Here is a tiny trained network, its code and every weight. The questions are about switching its units off for an input and a class, where a switched-off unit gives its printed mean instead of its output.

import numpy as np


def w(rows, s, z=0):
    codes = np.array(rows[::2]) - 128.0
    scale = np.full(codes.shape[1], s)
    scale[-1] = z or s
    return codes * scale


def f(y):
    return np.maximum(y, 0)


def log_softmax(a):
    a = a - a.max(-1, keepdims=True)
    return a - np.log(np.exp(a).sum(-1, keepdims=True))


def net(x, mask):
    res = np.array(x, float).reshape(1, 6) / 4 @ E
    y = f(res @ A[0][:, :-1].T + A[0][:, -1])
    res = res + np.where(mask, y, B[0][:, -1]) @ B[0][:, :-1]
    return log_softmax(res[-1] @ U[:, :-1].T + U[:, -1])


A, B = {}, {}
E = w([
[102,125,141,124,134,154,140,137,95,102,139,158],'x0',
[49,90,86,150,192,170,247,206,204,158,89,68],'x1',
[117,112,123,120,104,146,101,158,135,119,129,126],'x2',
[159,213,81,23,100,68,189,197,129,90,113,138],'x3',
[117,130,131,121,139,130,147,101,124,118,125,150],'x4',
[122,226,111,178,142,196,87,146,214,143,177,208],'x5',
],0.012)
A[0] = w([
[164,112,84,128,119,127,130,125,73,120,89,105,85],'n0',
[141,42,149,73,119,71,106,102,67,116,134,98,86],'n1',
[171,164,149,98,89,88,29,76,56,113,153,156,3],'n2',
[120,93,135,95,109,87,123,102,64,112,105,102,71],'n3',
[86,113,108,119,128,135,171,146,146,134,129,90,33],'n4',
[142,249,119,161,127,163,53,116,149,122,158,167,81],'n5',
[158,243,97,21,88,66,132,174,74,104,138,135,125],'n6',
[129,56,153,228,131,152,46,45,77,150,154,124,140],'n7',
],0.019,0.0044)
B[0] = w([
[116,166,112,147,95,146,121,130,153,151,151,161,163],'n0',
[131,210,169,159,123,135,168,118,94,171,188,218,208],'n1',
[78,79,45,160,163,167,249,168,129,132,88,48,232],'n2',
[134,168,128,162,98,128,89,173,163,184,178,146,189],'n3',
[116,111,91,146,132,148,177,135,92,119,119,103,175],'n4',
[129,206,158,161,98,126,146,144,108,193,199,203,220],'n5',
[154,72,170,78,137,107,24,84,141,65,88,109,253],'n6',
[160,89,154,61,129,95,38,97,149,63,84,106,232],'n7',
],0.013,0.036)
U = w([
[220,28,196,18,136,113,22,25,116,74,90,98,160],'0',
[180,163,183,166,70,158,127,106,89,222,253,202,5],'1',
[104,2,39,152,206,208,248,127,84,139,75,9,225],'2',
],0.0064,0.0026)

Each question gives the input, the list of numbers given to net, and the class t.
The units are the neurons (one row each of A and B). Each row of codes is followed by its name. A weight is (code - 128) times the scale printed after its matrix; where a second scale follows, it is the last column's (A, B and U).
mask holds one flag per neuron, in row order. A switched-off neuron (its flag False) gives its mean, the last column of its row in B, instead of its output. The means were averaged over made-up inputs and are rounded, as every weight is.
A unit's drop is (log p(t) with every unit on - log p(t) with that unit switched off) / (log p(t) with every unit on - log p(t) with every unit switched off).
The circuit of an input: a set's keep is (log p(t) with only the set's units on - log p(t) with every unit switched off) / (log p(t) with every unit on - log p(t) with every unit switched off). Starting from all 8 units, units are removed one at a time, each time the one whose removal leaves the highest keep (on an exact tie, the one counted first), for as long as the keep stays at least 0.8.
circuit, biggest first: the units of the circuit, biggest drop first
most important unit: the unit with the biggest drop
top k neurons: the k neurons with the biggest drops, biggest first
drop when u is switched off: that unit's drop, to one decimal
input [8,5,5,-8,7,2], class 0: top 2 neurons => [n7, n2]
input [-2,-1,-5,-6,-4,5], class 0: circuit, biggest first => [n7]
input [7,1,1,-6,-3,6], class 0: top 3 neurons => [n7, n1, n3]
input [6,2,-8,6,-4,6], class 0: top 3 neurons => [n6, n1, n3]
input [1,2,-1,-6,-3,-7], class 1: top 2 neurons => [n1, n6]
input [1,5,3,0,-4,4], class 2: top 3 neurons => [n1, n5, n6]
input [6,-7,-5,6,8,-5], class 2: top 3 neurons => [n2, n7, n5]
input [5,-6,-1,-5,3,-2], class 2: top 2 neurons => [n2, n6]
input [-3,-5,-3,-4,7,-7], class 1: top 3 neurons => [n1, n3, n6]
input [4,-4,0,5,-5,-6], class 1: top 3 neurons => [n1, n7, n3]
input [7,-6,0,-5,3,1], class 2: top 2 neurons => [n2, n6]
input [-3,7,5,3,-1,5], class 2: top 2 neurons => [n1, n5]
input [-2,-7,-2,-3,-3,-7], class 1: top 3 neurons => [n1, n3, n0]
input [7,0,-1,-4,-6,-6], class 1: circuit, biggest first => [n1]
input [-7,2,7,6,-6,6], class 0: top 2 neurons => [n6, n1]
input [8,-3,-7,-7,3,-8], class 1: top 3 neurons => [n1, n6, n3]
input [8,-5,-1,7,-6,6], class 0: drop when n1 is switched off => 0.1
input [-2,4,-7,-7,-4,2], class 0: drop when n3 is switched off => 0.0
input [8,-1,-7,2,1,-3], class 1: drop when n7 is switched off => 3.6
input [-4,7,-5,-8,4,6], class 0: most important unit => n2
input [5,-7,1,3,3,-5], class 2: drop when n5 is switched off => 0.2
